Below are the code and all the weights of a small trained network. Each question names an input and a target symbol and asks about switching units off, where a switched-off unit gives its printed mean instead of its output.

import numpy as np


def w(rows, s, z=0):
    codes = np.array(rows[::2]) - 128.0
    scale = np.full(codes.shape[1], s)
    scale[-1] = z or s
    return codes * scale


def norm(h):
    return h / np.sqrt((h * h).mean(-1, keepdims=True) + 1e-5)


def f(y):
    return np.maximum(y, 0)


def softmax(a):
    e = np.exp(a - a.max(-1, keepdims=True))
    return e / e.sum(-1, keepdims=True)


def log_softmax(a):
    a = a - a.max(-1, keepdims=True)
    return a - np.log(np.exp(a).sum(-1, keepdims=True))


def net(x, mask):
    ids = ['ΓΦαβεζηθμξπτ'.index(c) for c in x.split()]
    T = len(ids)
    res = E[ids] + P[:T]
    q, k, v = (norm(res) @ M[0].T for M in (Q, K, V))
    z = softmax(np.where(np.tri(T) > 0, q @ k.T / 4**0.5, -1e9)) @ v
    res = res + np.where(mask[0], z, O[0][:, -1]) @ O[0][:, :-1]
    y = f(norm(res) @ A[0][:, :-1].T + A[0][:, -1])
    res = res + np.where(mask[1:25], y, B[0][:, -1]) @ B[0][:, :-1]
    return log_softmax(norm(res)[-1] @ U[:, :-1].T + U[:, -1])


Q, K, V, O, A, B = {}, {}, {}, {}, {}, {}
E = w([
[135,184,78,26,107,82,185,125],'Γ',
[165,190,74,115,67,123,151,137],'Φ',
[149,163,49,91,120,63,179,137],'α',
[147,94,157,46,78,163,96,95],'β',
[147,67,111,244,97,201,147,90],'ε',
[127,137,63,90,121,91,176,158],'ζ',
[178,101,152,173,183,126,76,116],'η',
[87,142,74,98,104,141,133,70],'θ',
[94,186,56,135,67,133,114,113],'μ',
[7,156,164,182,187,22,185,102],'ξ',
[47,143,170,128,55,72,96,196],'π',
[93,101,190,137,173,129,231,4],'τ',
],0.016)
P = w([
[12,211,63,21,13,113,234,113],'0',
[144,141,13,2,89,191,125,166],'1',
[142,134,43,4,100,163,105,166],'2',
[152,120,61,14,103,126,96,163],'3',
[182,110,83,36,95,114,86,159],'4',
[176,114,119,43,80,98,79,141],'5',
[189,105,135,48,81,77,78,147],'6',
[197,103,156,56,78,79,68,146],'7',
[206,111,168,58,80,66,57,142],'8',
[197,107,173,65,71,63,52,142],'9',
],0.0061)
Q[0] = w([
[212,133,50,61,79,25,77,19],'h0',
[127,154,123,91,86,43,107,72],'h0',
[59,174,103,1,44,60,184,69],'h0',
[121,132,203,109,78,83,145,167],'h0',
],0.0095)
K[0] = w([
[145,84,248,167,126,132,114,138],'h0',
[115,106,213,151,130,67,68,112],'h0',
[184,105,192,154,242,132,17,135],'h0',
[155,146,158,115,154,117,107,150],'h0',
],0.012)
V[0] = w([
[53,211,91,189,193,46,136,53],'h0',
[128,135,184,61,148,125,50,1],'h0',
[159,195,84,70,84,64,44,124],'h0',
[227,143,80,148,170,114,140,44],'h0',
],0.0085)
O[0] = w([
[52,112,160,134,165,128,79,53,151],'h0',
[113,182,98,104,157,252,119,157,222],'h0',
[95,75,71,75,108,118,141,119,253],'h0',
[110,129,50,194,172,141,186,66,172],'h0',
],0.013,0.0061)
A[0] = w([
[52,99,238,150,144,99,97,71,72],'n0',
[180,108,103,83,133,128,192,77,186],'n1',
[119,177,129,99,130,78,157,98,113],'n2',
[115,165,130,125,203,120,187,128,252],'n3',
[147,183,222,79,112,58,85,151,92],'n4',
[136,176,106,178,151,84,221,141,65],'n5',
[124,160,90,122,117,143,109,167,155],'n6',
[89,128,121,168,36,124,131,98,21],'n7',
[120,131,143,184,225,172,130,104,232],'n8',
[196,92,134,132,74,53,119,197,141],'n9',
[57,142,150,127,161,44,149,118,91],'n10',
[96,141,92,171,176,98,166,133,104],'n11',
[113,153,140,85,139,190,76,134,131],'n12',
[138,101,116,234,41,184,98,94,178],'n13',
[137,188,62,139,144,117,151,150,143],'n14',
[139,91,132,153,153,191,69,168,127],'n15',
[208,91,101,124,118,201,106,162,103],'n16',
[100,176,148,122,197,117,90,137,198],'n17',
[164,116,130,249,96,88,166,153,139],'n18',
[180,83,182,97,223,120,138,97,127],'n19',
[169,175,186,148,194,179,123,137,154],'n20',
[165,147,162,107,62,106,155,183,120],'n21',
[137,56,130,133,123,159,113,60,131],'n22',
[123,137,165,107,148,130,56,115,43],'n23',
],0.012,0.0041)
B[0] = w([
[203,110,75,173,93,189,82,235,211],'n0',
[169,183,190,174,185,157,88,143,255],'n1',
[175,155,138,137,187,149,93,139,177],'n2',
[110,147,184,152,68,159,61,118,213],'n3',
[70,123,165,182,103,132,87,129,173],'n4',
[120,197,92,192,182,147,86,237,178],'n5',
[142,92,179,164,126,99,108,118,206],'n6',
[176,148,121,193,105,112,165,171,148],'n7',
[175,117,151,49,86,108,172,117,183],'n8',
[30,70,168,147,148,142,179,92,176],'n9',
[217,94,91,129,159,180,127,142,177],'n10',
[132,101,113,173,102,172,55,177,166],'n11',
[128,70,146,174,138,120,187,122,185],'n12',
[107,198,143,107,176,112,74,169,164],'n13',
[163,162,190,171,95,113,99,130,246],'n14',
[126,223,104,131,130,115,183,213,146],'n15',
[115,147,112,203,146,164,172,159,192],'n16',
[223,63,108,106,114,189,164,115,177],'n17',
[98,213,93,132,150,182,128,81,140],'n18',
[194,176,171,165,94,113,163,109,160],'n19',
[254,176,176,124,98,69,146,4,145],'n20',
[71,128,119,106,180,127,165,82,171],'n21',
[103,201,156,167,156,160,136,102,189],'n22',
[97,146,143,125,158,121,153,197,167],'n23',
],0.0093,0.009)
U = w([
[125,121,66,152,8,64,86,82,192],'Γ',
[145,121,100,163,93,63,196,114,166],'Φ',
[181,182,218,141,2,118,142,43,82],'α',
[109,95,88,128,177,79,163,145,177],'β',
[67,115,79,127,159,195,134,30,91],'ε',
[137,105,143,150,170,100,134,87,108],'ζ',
[179,106,57,157,203,53,77,96,60],'η',
[42,141,220,96,41,91,117,162,251],'θ',
[121,152,125,92,89,175,228,219,44],'μ',
[65,228,179,176,196,73,98,143,139],'ξ',
[159,202,131,22,158,77,101,137,168],'π',
[150,82,151,121,127,173,17,178,87],'τ',
],0.0078,0.0028)

Each question gives the input, a string of symbols that net reads in full, and the target symbol t.
The units are the heads (4 rows each of Q, K, V and O) and the neurons (one row each of A and B). Each row of codes is followed by its name. A weight is (code - 128) times the scale printed after its matrix; where a second scale follows, it is the last column's (O, A, B and U).
mask holds one flag per unit, heads first, then neurons. A switched-off unit (its flag False) gives its mean, the last column of its rows in O or B, instead of its output. The means were averaged over made-up inputs and are rounded, as every weight is.
A unit's drop is (log p(t) with every unit on - log p(t) with that unit switched off) / (log p(t) with every unit on - log p(t) with every unit switched off).
The circuit of an input: a set's keep is (log p(t) with only the set's units on - log p(t) with every unit switched off) / (log p(t) with every unit on - log p(t) with every unit switched off). Starting from the 12 units with the biggest drops (on a tie, the unit counted first), units are removed one at a time, each time the one whose removal leaves the highest keep (on an exact tie, the one counted first), for as long as the keep stays at least 0.8.
circuit, biggest first: the units of the circuit, biggest drop first
top k neurons: the k neurons with the biggest drops, biggest first
drop of u: that unit's drop, to one decimal
input μ Φ μ θ Γ Γ ξ π τ ε, target ξ: circuit, biggest first : n13
input μ α Γ Γ Γ θ, target ε: circuit, biggest first : h0; n0
input Γ Γ τ, target α: circuit, biggest first : h0; n20; n8
input μ μ ξ μ, target τ: circuit, biggest first : h0; n0; n17
input ξ μ Γ Γ τ ε, target ξ: circuit, biggest first : n13; n0
input Γ Γ Γ ξ ζ, target τ: circuit, biggest first : h0; n0
input ε Γ η, target α: circuit, biggest first : h0; n20; n19
input Γ β θ Γ Γ Γ α Γ ζ, target μ: circuit, biggest first : h0; n9
input μ Γ α Γ τ ζ, target α: circuit, biggest first : h0; n20; n8
input Γ ζ μ Γ, target π: top 2 neurons : n1; n0
input τ Γ τ μ, target α: top 2 neurons : n20; n8
input Γ Γ μ β Γ Γ Γ η, target ξ: top 2 neurons : n22; n17
input Γ Γ ζ Φ, target Φ: top 2 neurons : n9; n3
input η θ Γ μ ξ, target ε: circuit, biggest first : h0
input Φ Γ μ θ Γ Γ θ Γ, target π: top 2 neurons : n0; n1
input Γ Γ Γ τ Γ μ θ Γ β Γ, target μ: drop of h0 : 2.8
input Γ β Γ Γ Γ Φ ζ Γ μ θ, target μ: drop of n17 : 0.0
input μ α π θ, target θ: drop of h0 : 1.1
